Below is a small trained network, with its code and all its weights. Each question gives an input and a class and asks what happens when units are switched off, that is, made to give their printed mean instead of their output.

import numpy as np


def w(rows, s, z=0):
    codes = np.array(rows[::2]) - 128.0
    scale = np.full(codes.shape[1], s)
    scale[-1] = z or s
    return codes * scale


def f(y):
    return y / 2 * (1 + np.tanh(0.7978845608 * (y + 0.044715 * y**3)))


def log_softmax(a):
    a = a - a.max(-1, keepdims=True)
    return a - np.log(np.exp(a).sum(-1, keepdims=True))


def net(x, mask):
    res = np.array(x, float).reshape(1, 6) / 4 @ E
    y = f(res @ A[0][:, :-1].T + A[0][:, -1])
    res = res + np.where(mask, y, B[0][:, -1]) @ B[0][:, :-1]
    return log_softmax(res[-1] @ U[:, :-1].T + U[:, -1])


A, B = {}, {}
E = w([
[237,129,48,219,50,153,141,61,180],'x0',
[150,142,135,130,131,144,132,136,118],'x1',
[73,248,201,203,97,135,121,158,213],'x2',
[108,130,130,163,143,142,149,110,104],'x3',
[112,108,127,121,118,124,124,129,139],'x4',
[166,132,141,134,28,17,221,168,72],'x5',
],0.012)
A[0] = w([
[188,43,90,88,95,63,183,144,3,129],'neuron 1',
[95,186,153,163,190,194,70,131,248,130],'neuron 2',
[132,116,119,139,157,129,116,120,153,116],'neuron 3',
[134,142,123,125,128,144,123,129,176,125],'neuron 4',
[89,190,172,168,71,101,153,156,164,96],'neuron 5',
[138,112,151,139,152,134,151,143,142,108],'neuron 6',
[79,140,174,79,179,113,133,181,88,247],'neuron 7',
[100,158,146,110,175,164,122,145,164,141],'neuron 8',
[120,167,175,130,102,106,134,163,127,146],'neuron 9',
[94,130,146,114,142,129,127,153,96,174],'neuron 10',
[154,101,98,101,200,177,108,112,138,168],'neuron 11',
[171,36,69,82,224,193,77,83,100,215],'neuron 12',
[148,101,88,98,192,150,110,110,118,161],'neuron 13',
[114,181,189,167,23,46,192,181,117,69],'neuron 14',
[125,132,121,132,134,165,111,158,144,122],'neuron 15',
[184,110,67,197,55,163,118,81,168,164],'neuron 16',
[163,119,84,154,99,151,163,91,182,161],'neuron 17',
],0.015,0.011)
B[0] = w([
[157,143,141,98,95,102,155,47,2,253],'neuron 1',
[102,172,154,153,149,169,98,18,122,225],'neuron 2',
[124,139,137,117,121,132,128,120,156,141],'neuron 3',
[109,140,148,131,114,142,152,120,129,148],'neuron 4',
[106,131,122,131,154,146,126,184,192,191],'neuron 5',
[127,138,116,105,112,128,114,117,129,127],'neuron 6',
[53,41,151,79,221,151,128,125,69,221],'neuron 7',
[132,81,89,182,166,112,99,100,131,171],'neuron 8',
[133,114,115,101,155,109,124,132,155,170],'neuron 9',
[122,97,114,120,162,129,120,124,116,168],'neuron 10',
[119,122,130,139,130,128,140,188,160,188],'neuron 11',
[124,94,116,91,143,110,147,253,215,244],'neuron 12',
[138,136,117,128,134,125,140,195,147,180],'neuron 13',
[135,104,117,99,133,118,152,243,166,224],'neuron 14',
[102,133,130,135,125,121,132,102,141,143],'neuron 15',
[176,203,115,164,55,116,133,145,178,230],'neuron 16',
[147,165,126,162,81,113,129,128,157,194],'neuron 17',
],0.027,0.03)
U = w([
[54,68,121,71,174,142,145,254,142,224],'0',
[140,158,65,114,99,101,170,231,217,252],'1',
[68,102,131,96,215,174,84,35,160,5],'2',
[93,229,149,178,106,179,107,77,184,51],'3',
[102,92,150,34,149,96,177,106,15,123],'4',
[200,152,78,128,17,67,160,122,46,17],'5',
],0.0085,0.0023)

Each question gives the input, the list of numbers given to net, and the class t.
The units are the neurons (one row each of A and B). Each row of codes is followed by its name. A weight is (code - 128) times the scale printed after its matrix; where a second scale follows, it is the last column's (A, B and U).
mask holds one flag per neuron, in row order. A switched-off neuron (its flag False) gives its mean, the last column of its row in B, instead of its output. The means were averaged over made-up inputs and are rounded, as every weight is.
A unit's drop is (log p(t) with every unit on - log p(t) with that unit switched off) / (log p(t) with every unit on - log p(t) with every unit switched off).
The circuit of an input: a set's keep is (log p(t) with only the set's units on - log p(t) with every unit switched off) / (log p(t) with every unit on - log p(t) with every unit switched off). Starting from the 12 units with the biggest drops (on a tie, the unit counted first), units are removed one at a time, each time the one whose removal leaves the highest keep (on an exact tie, the one counted first), for as long as the keep stays at least 0.8.
circuit, biggest first: the units of the circuit, biggest drop first
top k neurons: the k neurons with the biggest drops, biggest first
drop of u: that unit's drop, to one decimal
input [8,8,7,-5,-2,0], class 3: top 2 neurons -> (neuron 2; neuron 12)
input [0,-7,-5,0,1,2], class 4: top 2 neurons -> (neuron 1; neuron 16)
input [-2,-7,-5,3,-1,1], class 4: circuit, biggest first -> (neuron 1)
input [-8,4,1,4,0,-3], class 2: circuit, biggest first -> (neuron 14; neuron 2)
input [-4,4,5,3,-6,0], class 2: top 2 neurons -> (neuron 12; neuron 2)
input [2,-5,-5,-7,-1,0], class 1: top 2 neurons -> (neuron 12; neuron 7)
input [0,2,0,-4,3,4], class 4: top 2 neurons -> (neuron 12; neuron 16)
input [5,0,1,0,-2,-4], class 3: top 2 neurons -> (neuron 2; neuron 14)
input [-2,-4,1,-1,-7,0], class 2: top 3 neurons -> (neuron 12; neuron 1; neuron 14)
input [-5,-3,5,1,7,0], class 2: top 2 neurons -> (neuron 12; neuron 2)
input [0,-8,8,-7,1,1], class 0: top 3 neurons -> (neuron 14; neuron 16; neuron 5)
input [1,-5,1,5,5,-3], class 3: drop of neuron 7 -> 0.3
input [-1,5,7,-8,-8,-1], class 2: drop of neuron 2 -> 0.3
input [1,0,-2,5,-6,-6], class 1: circuit, biggest first -> (neuron 7)
input [6,-1,3,4,-2,-7], class 3: drop of neuron 2 -> 0.6
input [0,1,6,-6,-4,5], class 0: drop of neuron 16 -> 3.1
